Each row is followed by its class.
[ 464   68  100  157 -312  198 -200  -17  211  -57  -56 -307 -101  226
  -76 -207 -270   -3   94  136 -154  214  171 -163    9  -16 -181   29
  134  -93 -446 -171  309 -277   15  -27  149]  z313
[ 120   76  -43  220   93  119 -180   54  221 -264    7  -10  380   16
   27   22  152  -73 -119 -199 -465   94   81  -33 -207  -96  -38   73
    1  290   80  198  112  139 -383  214 -181]  z259
[ 229  -90   68  116 -229  234 -263    0  224   12  -19 -272  -84  142
  -34 -202 -455   -2  -91   73 -137  164  155 -135   -2   20 -228  116
   25   24 -398 -124  228  -88  -70   70  100]  z920
[-184  147   54  162 -463  -98 -237 -151   47  -88  177   63  225 -149
  -70  280 -447 -221   78  216 -560  135   20  -62  387  215  -88  -70
 -242 -202  454 -100  -44 -337 -189  -44 -169]  z460
[-306  116  231 -296 -154 -232  123 -114   42   81 -148 -119 -158  -72
  -70 -135 -294   73   92 -210 -117 -183  144 -219   79  281  -34  -94
  -57  243 -435 -231   32 -388  193 -220   14]  z313
[ 165  -68   91   40 -190  242 -190  -69  226   41    1 -339 -144  175
    0 -177 -498  -21  -85  115 -103  134  167 -107   28   45 -185  182
  -63   -9 -463 -141  235  -19  -49   55  144]  z259
[ 156  -52  -69  224   57   16 -205  127  206 -269   54   24  346  -83
  -76   27  290  -58 -147 -205 -478  122   68  -14 -199 -132  -13   -1
   65  355  106  225  150  122 -386  251 -239]  z920
[ -98  150  108  206 -408  -96 -259 -236   48 -102  274   33  202 -149
   22  210 -345  -92  122  233 -456  145  -30  -22  304  135  -57  -44
 -257 -227  590   -7 -125 -328 -168 -131 -115]  z981
[  77  -18  -97  217  132   38 -203  117  220 -254   61   32  378  -89
  -36   41  240  -32 -135 -269 -504   70   24  -24 -180  -72  -44   95
   40  369  101  208  147  122 -383  263 -273]  z167
[  82  -38  136   99  -97 -149   19  -65  -47   34  193  265   17  -43
  342  139 -191 -116 -345   35  -81  112 -411  123   73 -132  298 -174
  435    5  899  601   31  286 -178  -21   89]  z259
[ 275  -57   91   80 -240  202 -202  -51  202   -8  -25 -333 -119  136
   34 -193 -464   -6   30   43 -116  210  145 -105  -37   11 -180  142
  -19    0 -426 -120  189 -115  -26   13  130]  z981
[-140  128   69  212 -326 -152 -258 -228    7 -159  202   61  253 -221
 -115  238 -247 -161  185  178 -561   94  -25 -129  379  123 -118  -71
 -200 -119  407  -56 -123 -325 -208 -115 -119]  z313
[ 139  -35  -46  209   84   29 -110   59  201 -233   71   37  338  -50
   -8   -4  193  -82 -126 -188 -444   63   80   -7 -182 -124   -8   23
   37  316  127  239  123  142 -333  240 -228]  z657
[ 414   25  106  139 -281  163 -221  -76  247  -24  -20 -340 -159  157
  -16 -222 -293   16   88  127  -90  221  122 -103  -28   24 -136  101
   34  -16 -440 -136  269 -240  -27  -50  235]  z981
[ 270   66 -102  259   15  -71 -204   86  141 -285   36  106  355  -71
 -115   61  263 -147  -68 -169 -558  170   78 -132 -169 -104  -52 -105
  274  253  127  237   55  -12 -318  174 -203]  z657
[-130   42  201 -399 -144 -323   37  -88  -84  101 -155  -69 -220  -80
  -94 -131 -160   27   32 -149  -62 -134  129 -260  -31  264 -103 -219
   12   95 -403 -251  -35 -409  325 -263   13]  z920
[-139  119   51  136 -454  -34 -215 -145   48  -64  202   85  230 -142
   50  244 -549 -180   94  234 -539  115   41  -31  379  241 -102  -79
 -235 -226  384  -35  -88 -299 -226  -71 -226]  z259
[ 449  116    3  100 -369  197 -205   -8  222  -33  -91 -287  -53  239
  -37 -235 -355  -33  126   95 -173  270  193 -130   27   69 -173   -9
   93  -72 -421 -139  310 -268   55  -28  116]  z864
[ 218 -148   43  139 -123 -236  -14  -57  -42    9  230  331   75 -193
  241  116 -194 -250 -345 -104 -261  122 -373   93   86 -163  319 -203
  478   60  896  711  128  188 -168   57    3]  z657
[ 404    4   58   92 -287  208 -221   13  198    0  -31 -354 -134  161
   -8 -216 -306  -23   40  113 -130  214  143 -123  -30   26 -202   80
   88   12 -468 -178  298 -195   -1    4  134]  z167
[-385   85  250 -319 -138 -227   87 -135   13  101 -148 -173 -190   -8
  -92 -129 -167  101  106 -163  -40 -193  147 -182    2  232  -35  -43
  -82  233 -375 -224   48 -358  247 -196   33]  z313
[ 167  -44  170  106  -60 -185  -37  -26  -24   17  164  312   -8  -71
  316   82 -215  -79 -328  -38 -119  115 -422   79   21 -151  285 -212
  519    4  810  655   97  224 -226  -24  110]  z313
[ 128    7   51   45  -86 -182  -39  -35  -36   34  171  280   17   -3
  292  108 -119  -61 -361  -22 -135  111 -384  132    9 -129  318 -174
  429   90  808  658  104  271 -194  -41   64]  z920
[ 257 -115  127  123 -265  202 -263    8  205   31   15 -283 -112  114
    7 -206 -535  -27  -31  126  -70  178  101  -90   44  -12 -223  120
   83  -32 -308  -85  252  -38  -63  -17  157]  z864
[-285  105  174 -309 -142 -201   64 -188   43   95 -173 -155 -167  -51
  -75 -130 -236   44   73 -164  -96 -168  189 -169   39  253  -62  -69
 -162  281 -406 -217   21 -344  177 -236    8]  z460
[ 251 -111   38   94 -214  185 -237   13  225   15  -19 -265 -101  132
   24 -168 -581  -51  -40   30 -161  224  142 -138   30   25 -281  132
   34  -19 -463 -117  212  -63  -87   62  128]  z920
[  98 -103  135   39  -77 -174  -15  -56  -67   72  115  243  -47  -73
  361  100 -289 -133 -397  -14  -79  105 -402  169  -36 -151  317 -132
  396   57  824  650  122  338 -216  -28  110]  z460
[ 199  126  -79  226   46  -61 -223   60  127 -269  -41   47  343  -42
  -88   70  217  -95 -115 -162 -510  133   31  -72 -195 -108  -27  -46
  150  289  148  198   68   49 -318  153 -169]  z460
[-101  159   21  227 -353  -93 -217 -209    5 -114  217  101  289 -257
   -3  230 -374 -199  173  212 -524  131  -39  -41  413  164  -77  -79
 -267 -160  571  -73 -159 -319 -240  -88 -114]  z259
[ 109  -15  -22  254   98   82 -226   78  263 -261   96  -12  369  -88
  -81  -24  308  -72 -166 -163 -447   53   35   -2 -152  -89   -4   57
   53  389  196  256  236  197 -430  227 -209]  z864
[ 216  -60   72   89 -186  216 -183  -39  235   15    8 -304 -103  117
  -35 -208 -421   59  -28  110 -151  155  183 -125   25   37 -186  157
   43   60 -437 -109  269  -80 -112   14  122]  z259
[ 177  -58  121  104 -200  213 -183  -44  206   38  -36 -303 -109  155
    3 -190 -469   35   -6  125  -79  184  138 -134   38   25 -219  154
    7  -18 -419 -154  177 -109  -43  -17  182]  z259
[-267  116  110  213 -399  -99 -261 -187   36  -86  231   22  278 -217
  -59  214 -332 -155   95  215 -487   94  -39  -70  391  173 -101  -13
 -281 -127  574  -57  -79 -304 -185  -67 -145]  z864
[-187  158   76  192 -347 -138 -305 -243  -11 -117  175  102  281 -218
  -99  252 -297 -151   90  191 -541   94  -53  -76  379  144 -120 -120
 -244 -109  530  -77 -179 -296 -219 -110 -152]  z460
[ 422   70   78  128 -316  227 -217   19  227  -25  -21 -270  -89  184
   -4 -213 -374  -75   62  154 -166  206  170 -125   30   48 -159    4
   55  -76 -308 -143  223 -250   -1   -6  128]  z657
[-296   79  251 -281 -150 -225  113 -150   49   88 -130 -144 -186  -70
  -82 -133 -262   48  100 -179  -96 -164  147 -210   67  263  -40  -52
  -69  242 -383 -214   30 -387  199 -226   39]  z313
[ 435   87  104  118 -281  215 -187  -59  223  -36  -69 -351 -127  193
   34 -217 -278  -28   62  132 -112  205  175 -127   -5   41 -162   32
   30  -44 -472 -162  233 -260    4  -23  161]  z259
[-105   92   56  169 -463  -62 -252 -178   74 -123  274   99  254 -135
 -124  262 -296 -168  113  314 -547  134   47  -86  348  187  -73  -60
 -217 -218  530  -29  -78 -347 -169  -70 -161]  z259
[-153  137  299 -282 -197 -199  112 -113   37   62  -93 -146 -231  -49
 -118 -122 -161   47   45 -153  -87 -147  133 -183   41  250   77  -81
   22  221 -311 -205   59 -397  220 -271   51]  z313
[ 152    4   88   60  -66 -196 -100  -99  -25   51  177  256   20  -79
  334   76 -226 -122 -358  -78 -133   56 -411  120  -31 -140  274 -168
  416   82  812  687   97  236 -213  -34   72]  z981
[-205  115   82  169 -445 -112 -241 -155   46  -91  209   70  200 -167
  -25  263 -415 -193   76  196 -549   99   22  -68  361  224  -76  -91
 -203 -203  433  -55 -103 -314 -206  -48 -190]  z657
[-186  111   62  200 -478  -76 -283 -186   55  -62  252   48  247 -172
  -57  218 -424 -196  145  211 -515  126   13  -43  358  191 -105  -64
 -219 -174  467  -58  -43 -367 -175  -75 -151]  z981
[-242  150   89  205 -350 -143 -286 -227   43 -115  189   64  236 -223
  -86  263 -321 -166  135  225 -511  123  -38  -54  373  189 -106  -43
 -311 -134  565  -97 -171 -322 -221  -93  -88]  z460
[-114  120  185 -424 -180 -262   98 -128  -74   95  -73 -107 -162  -35
  -69 -150 -194    9   78 -121  -53 -191  151 -221  -11  243  -66 -180
   37  128 -289 -233    9 -369  368 -281   17]  z259
[ 449   44   10   87 -322  190 -178  -35  194  -38  -53 -313  -88  219
  -40 -216 -285  -23   66  134 -158  220  214 -151  -37   27 -191   58
   47   -3 -478 -155  277 -239   37  -18  133]  z920
[ 242  115  -94  267   71   10 -137   -2  176 -263   51   86  361 -102
 -101   16  338 -133 -122  -74 -490   84   84  -82 -149  -57   -4 -124
  143  314  110  206   74   56 -352  242 -187]  z259
[  26  -68   16  190   97   64 -154   82  219 -202   39  -27  325  -16
   -2    6  269  -45 -133 -160 -463  111   72    7 -254 -101   -7  119
   14  331  115  288  231  153 -425  223 -206]  z657
[ 280  115 -117  263   12  -56 -262   62  139 -296  -39   96  368 -107
 -118   15  233 -128  -42 -214 -539  137   69 -133 -129 -104  -29 -122
  216  342   43  244   64  -40 -322  138 -192]  z864
[ 165   33  102  104  -90 -223  -84  -14  -28   27  163  240    7  -96
  323  114 -196 -112 -324  -55 -115   90 -419  128  114 -137  249 -219
  494   36  808  626   93  251 -241  -99   32]  z864
[-294   88  244 -311 -180 -263  135 -104  -13  124 -170 -164 -182  -81
  -15 -165 -275   86   89 -195  -28 -155  137 -189   56  256  -27  -74
  -38  246 -387 -195   40 -379  269 -312   28]  z864
[ 191  108 -102  264    6  -10 -252   76  163 -264  -16   55  373  -77
  -75   18  193 -104  -69 -160 -499  113   75  -88 -136  -88  -60  -82
  136  291   73  219   96   18 -348  174 -216]  z864
[ 218 -114  105   78 -239  215 -228  -39  245   36  -14 -371 -124  150
   51 -234 -517   17    3   76  -91  210  160 -104  -47   32 -273  123
  -44  -45 -488 -140  234  -87  -35   61  113]  z981
[ -55   55  216 -414 -221 -342  -10 -111 -102   98  -99  -71 -202  -77
 -119 -142 -177  -14   14 -181  -76 -159   79 -202   31  193  -18 -229
   70  129 -265 -195   54 -394  346 -268  -21]  z864
[-370  110  228 -360 -157 -253  130 -156   19  160 -156 -150 -181  -57
  -12 -132 -293   61   51 -223  -72 -171  174 -181   66  279  -94  -97
 -142  296 -453 -226  -17 -384  216 -244  -29]  z920
[-340   63  243 -309 -142 -166   65 -172   32  111 -168 -213 -199  -94
  -72 -153 -235   51   41 -153  -54 -210  192 -138    0  259  -23  -13
 -210  287 -367 -245   45 -341  202 -214    7]  z460
[ 242 -159  132   45 -200  184 -184  -24  228   30    1 -305 -154  189
   23 -187 -443    6  -70   86  -70  193  126  -93  -23  -18 -222  184
  -25   34 -489 -107  230  -13  -66   -8  175]  z920
[ 366  -83  158  140 -323  169 -192    7  179  -12   -3 -282 -106  110
  -77 -206 -207  -48   60  144 -130  222  153 -149  -16  -32 -158   30
  170   18 -300 -108  272 -249  -17  -20  151]  z657
[-213   91   71  188 -447  -81 -231 -175   57  -74  212   77  216 -217
  -32  222 -406 -223   70  208 -561  115   19  -61  349  243  -51  -97
 -204 -131  463  -32  -63 -296 -260    4 -164]  z657
[ 115 -103  120  139  -57 -237  -75  -36  -44  -33  155  289   44 -212
  172  120 -178 -179 -303  -70 -283   92 -373  -22   79 -119  260 -192
  504   97  751  643   84  154 -206   -9   50]  z313
[-102  102  206 -396 -175 -305   62 -131  -77   91 -126  -84 -185  -44
  -62 -115 -230    0   18 -183  -82 -149   75 -196   22  250  -35 -150
   25  156 -267 -238   12 -385  315 -276   17]  z460
[ 291  106  -68  266   22  -77 -260  -11  178 -288   43   46  337  -78
 -107    9  287  -78  -36 -135 -559  140   76 -132 -195  -82  -78  -97
  202  287  109  226   96  -67 -324  130 -189]  z981
[ -35  173  151 -384 -213 -284   79  -96  -61   61  -67  -47 -128  -22
  -57 -101 -282   42   53 -140  -93 -166  125 -235   23  233  -60 -186
   62   54 -254 -237  -41 -411  341 -285   -3]  z259
[ 232  -93   20  132  -68 -216 -138  -37  -37  -23  188  342   83 -216
  158  133 -252 -298 -395  -69 -349   83 -305   33   43 -186  262 -200
  482  123  853  718  146  202 -235   18    2]  z460
[ 190 -124   63   64  -72 -212  -52  -71  -52   30  191  314   21 -106
  243  102 -124 -142 -396  -41 -157   88 -365  102   15 -156  263 -208
  415   55  788  653   93  251 -170   24   12]  z920
[-224  105   44  224 -345 -144 -254 -213   25 -139  199   62  268 -231
  -90  224 -260 -111  162  191 -542  148  -52 -106  397  159 -107  -86
 -226 -100  489  -71 -150 -293 -280  -67 -129]  z313
[-160  117   20  153 -447  -85 -242 -124   79  -95  186   57  234 -127
  -16  239 -386 -174  186  202 -565  148   56  -48  357  232 -135  -92
 -211 -181  366  -37  -79 -329 -235  -84 -219]  z657
[-246  115  237 -297 -178 -189   67 -213   56  136  -71 -178 -186  -32
  -26 -192 -219  101   51 -153  -40 -171  157 -142   -6  261  -19  -65
 -118  231 -317 -171   58 -402  244 -221   11]  z981
[ 103   14  -23  248   93   55 -204   79  243 -264    4  -24  359  -62
  -32  -10  318  -30  -71 -220 -408   84   26   12 -168  -94  -17   65
   28  376  103  231  181  128 -407  193 -200]  z864
[  92  -29  -46  188   66   13 -165   48  197 -251   82   44  391  -43
  -74   27  317  -42 -191 -196 -475  111   47  -49 -202 -130  -19   27
    9  373  168  221  141  125 -382  258 -221]  z920
[-107  106  171 -413 -153 -289   68 -137  -60  127  -45  -96 -233  -48
   -5 -137 -245   46   -4 -178  -33 -167   94 -206  -26  251  -67 -129
   32  136 -331 -224   -4 -356  319 -256   25]  z167
[ 450   38   69  140 -344  188 -279    1  187  -41  -63 -308  -77  166
  -36 -237 -319  -70   65   88 -126  215  143 -150   26    5 -196   -6
  133  -39 -389 -158  287 -259   34   -2  133]  z864
[ 144 -140   64  133  -64 -230 -123  -56  -55   27  183  280   53 -220
  278   90 -226 -179 -305 -106 -232  113 -332   44   -1 -157  206 -195
  442   30  749  711  107  115 -189   20  -14]  z981
